Here is a tiny trained network, its code and every weight. The questions are about switching its units off for an input and a class, where a switched-off unit gives its printed mean instead of its output.

import numpy as np


def w(rows, s, z=0):
    codes = np.array(rows[::2]) - 128.0
    scale = np.full(codes.shape[1], s)
    scale[-1] = z or s
    return codes * scale


def norm(h):
    return h / np.sqrt((h * h).mean(-1, keepdims=True) + 1e-5)


def f(y):
    return np.maximum(y, 0)


def log_softmax(a):
    a = a - a.max(-1, keepdims=True)
    return a - np.log(np.exp(a).sum(-1, keepdims=True))


def net(x, mask):
    res = np.array(x, float).reshape(1, 4) / 4 @ E
    u = 0
    for l in range(4):
        y = f(norm(res) @ A[l][:, :-1].T + A[l][:, -1])
        res = res + np.where(mask[u : u + 5], y, B[l][:, -1]) @ B[l][:, :-1]
        u += 5
    return log_softmax(norm(res)[-1] @ U[:, :-1].T + U[:, -1])


A, B = {}, {}
E = w([
[158,89,133,9,2,129,97,138,127,178,200],'x0',
[134,211,147,110,206,112,69,136,79,68,114],'x1',
[68,230,103,178,113,43,152,142,104,120,146],'x2',
[111,147,184,234,136,158,35,73,188,82,31],'x3',
],0.0042)
A[0] = w([
[155,20,109,104,150,193,148,117,127,144,120,2],'L0N0',
[80,218,76,152,141,56,150,170,104,120,140,91],'L0N1',
[160,217,166,119,191,109,4,166,57,87,109,164],'L0N2',
[70,147,170,210,160,129,157,103,172,65,64,164],'L0N3',
[181,70,164,99,142,201,105,119,149,114,123,53],'L0N4',
],0.0044,0.0029)
B[0] = w([
[217,169,159,185,170,89,184,116,160,35,70,170],'L0N0',
[170,83,110,172,89,93,161,213,198,97,134,210],'L0N1',
[77,63,242,73,97,52,128,15,55,185,109,255],'L0N2',
[181,52,162,150,155,119,70,121,100,254,100,244],'L0N3',
[227,96,123,169,145,168,196,162,166,117,114,177],'L0N4',
],0.0047,0.005)
A[1] = w([
[163,98,101,54,164,190,197,124,101,127,169,117],'L1N0',
[111,171,122,106,97,67,188,190,91,145,186,68],'L1N1',
[129,129,131,76,70,152,94,127,159,127,231,155],'L1N2',
[2,160,19,122,128,149,157,145,131,169,156,2],'L1N3',
[106,212,99,101,81,129,176,137,79,110,198,70],'L1N4',
],0.0055,0.0048)
B[1] = w([
[196,112,203,66,140,34,203,63,76,130,71,254],'L1N0',
[104,81,55,166,138,167,98,216,193,158,238,243],'L1N1',
[180,208,128,118,100,125,121,114,37,126,33,250],'L1N2',
[130,72,3,161,245,94,181,206,209,160,175,144],'L1N3',
[50,56,46,183,136,170,70,181,221,144,100,190],'L1N4',
],0.0052,0.0037)
A[2] = w([
[127,254,118,82,178,233,125,116,152,56,199,3],'L2N0',
[163,163,122,107,89,197,130,102,188,56,93,114],'L2N1',
[162,104,111,100,106,115,201,187,101,127,197,156],'L2N2',
[115,142,157,108,181,160,82,100,61,95,97,72],'L2N3',
[22,189,111,113,105,160,41,129,190,89,144,94],'L2N4',
],0.0069,0.0049)
B[2] = w([
[174,179,124,8,141,29,198,145,9,95,2,128],'L2N0',
[176,141,123,114,135,106,199,204,142,131,164,157],'L2N1',
[65,176,115,120,134,68,80,116,149,116,110,253],'L2N2',
[69,196,162,92,146,78,163,128,77,109,121,174],'L2N3',
[180,149,166,49,63,117,179,126,67,143,95,136],'L2N4',
],0.0083,0.0061)
A[3] = w([
[87,103,65,126,134,124,164,201,146,66,247,90],'L3N0',
[99,147,138,89,108,85,167,81,121,134,73,232],'L3N1',
[63,167,112,61,149,152,145,37,71,44,156,2],'L3N2',
[173,105,96,179,162,180,173,161,166,131,133,141],'L3N3',
[136,167,148,181,253,124,137,143,80,120,126,118],'L3N4',
],0.007,0.0021)
B[3] = w([
[90,233,104,165,251,88,92,119,139,101,172,189],'L3N0',
[139,125,198,133,167,149,139,126,46,151,130,254],'L3N1',
[172,187,124,121,140,43,237,167,32,97,125,156],'L3N2',
[108,66,121,157,75,232,116,98,181,79,140,164],'L3N3',
[189,183,97,2,75,84,220,181,123,26,178,203],'L3N4',
],0.0066,0.0069)
U = w([
[124,186,88,131,50,193,29,168,110,184,111,57],'0',
[72,39,197,214,149,192,53,19,131,194,78,140],'1',
[45,82,24,83,181,254,69,2,86,41,228,1],'2',
[24,214,31,148,206,58,93,202,187,159,227,132],'3',
[185,158,204,26,139,46,218,117,29,127,85,188],'4',
[216,61,102,158,107,182,214,196,236,47,118,156],'5',
],0.0094,0.0082)

Each question gives the input, the list of numbers given to net, and the class t.
The units are the neurons (one row each of A and B). Each row of codes is followed by its name. A weight is (code - 128) times the scale printed after its matrix; where a second scale follows, it is the last column's (A, B and U).
mask holds one flag per neuron, layer by layer. A switched-off neuron (its flag False) gives its mean, the last column of its row in B, instead of its output. The means were averaged over made-up inputs and are rounded, as every weight is.
A unit's drop is (log p(t) with every unit on - log p(t) with that unit switched off) / (log p(t) with every unit on - log p(t) with every unit switched off).
The circuit of an input: a set's keep is (log p(t) with only the set's units on - log p(t) with every unit switched off) / (log p(t) with every unit on - log p(t) with every unit switched off). Starting from the 12 units with the biggest drops (on a tie, the unit counted first), units are removed one at a time, each time the one whose removal leaves the highest keep (on an exact tie, the one counted first), for as long as the keep stays at least 0.8.
units of the circuit, in order: the units of the circuit, biggest drop first
k most important neurons: the k neurons with the biggest drops, biggest first
k most important neurons of layer l: the k neurons of layer l with the biggest drops, biggest first
drop when u is switched off: that unit's drop, to one decimal
input [-6,-6,2,4], class 1: units of the circuit, in order : (L0N3)
input [8,-5,2,0], class 0: units of the circuit, in order : (L0N2; L3N4; L2N3; L3N2)
input [4,-1,-6,1], class 5: 3 most important neurons : (L0N0; L0N2; L0N4)
input [1,-6,-7,8], class 5: units of the circuit, in order : (L2N1; L0N2)
input [4,-7,7,3], class 3: units of the circuit, in order : (L0N2; L3N4)
input [-3,-8,-2,-2], class 5: 2 most important neurons : (L0N0; L0N2)
input [-6,-8,8,7], class 5: units of the circuit, in order : (L0N2; L2N2)
input [2,-7,8,4], class 1: 2 most important neurons : (L3N4; L1N1)
input [-1,1,-7,6], class 5: 3 most important neurons : (L0N4; L2N2; L1N0)
input [1,-7,1,-5], class 3: 2 most important neurons : (L1N1; L0N3)
input [7,-3,8,1], class 3: 2 most important neurons : (L1N1; L0N2)
input [-6,-7,-8,-4], class 5: 2 most important neurons of layer 0 : (L0N0; L0N2)
input [-3,5,3,-4], class 3: 3 most important neurons : (L0N1; L1N1; L1N0)
input [-2,-8,1,3], class 1: units of the circuit, in order : (L3N4)
input [-5,-5,8,4], class 5: 2 most important neurons of layer 0 : (L0N2; L0N1)
input [8,6,3,-7], class 3: 2 most important neurons of layer 1 : (L1N1; L1N4)
input [8,-2,-5,7], class 5: drop when L2N1 is switched off : 0.1
input [2,2,1,-6], class 3: drop when L1N1 is switched off : 0.3
input [1,-5,1,2], class 1: drop when L0N4 is switched off : 0.2
input [-2,-7,8,5], class 1: most important neuron : (L3N4)
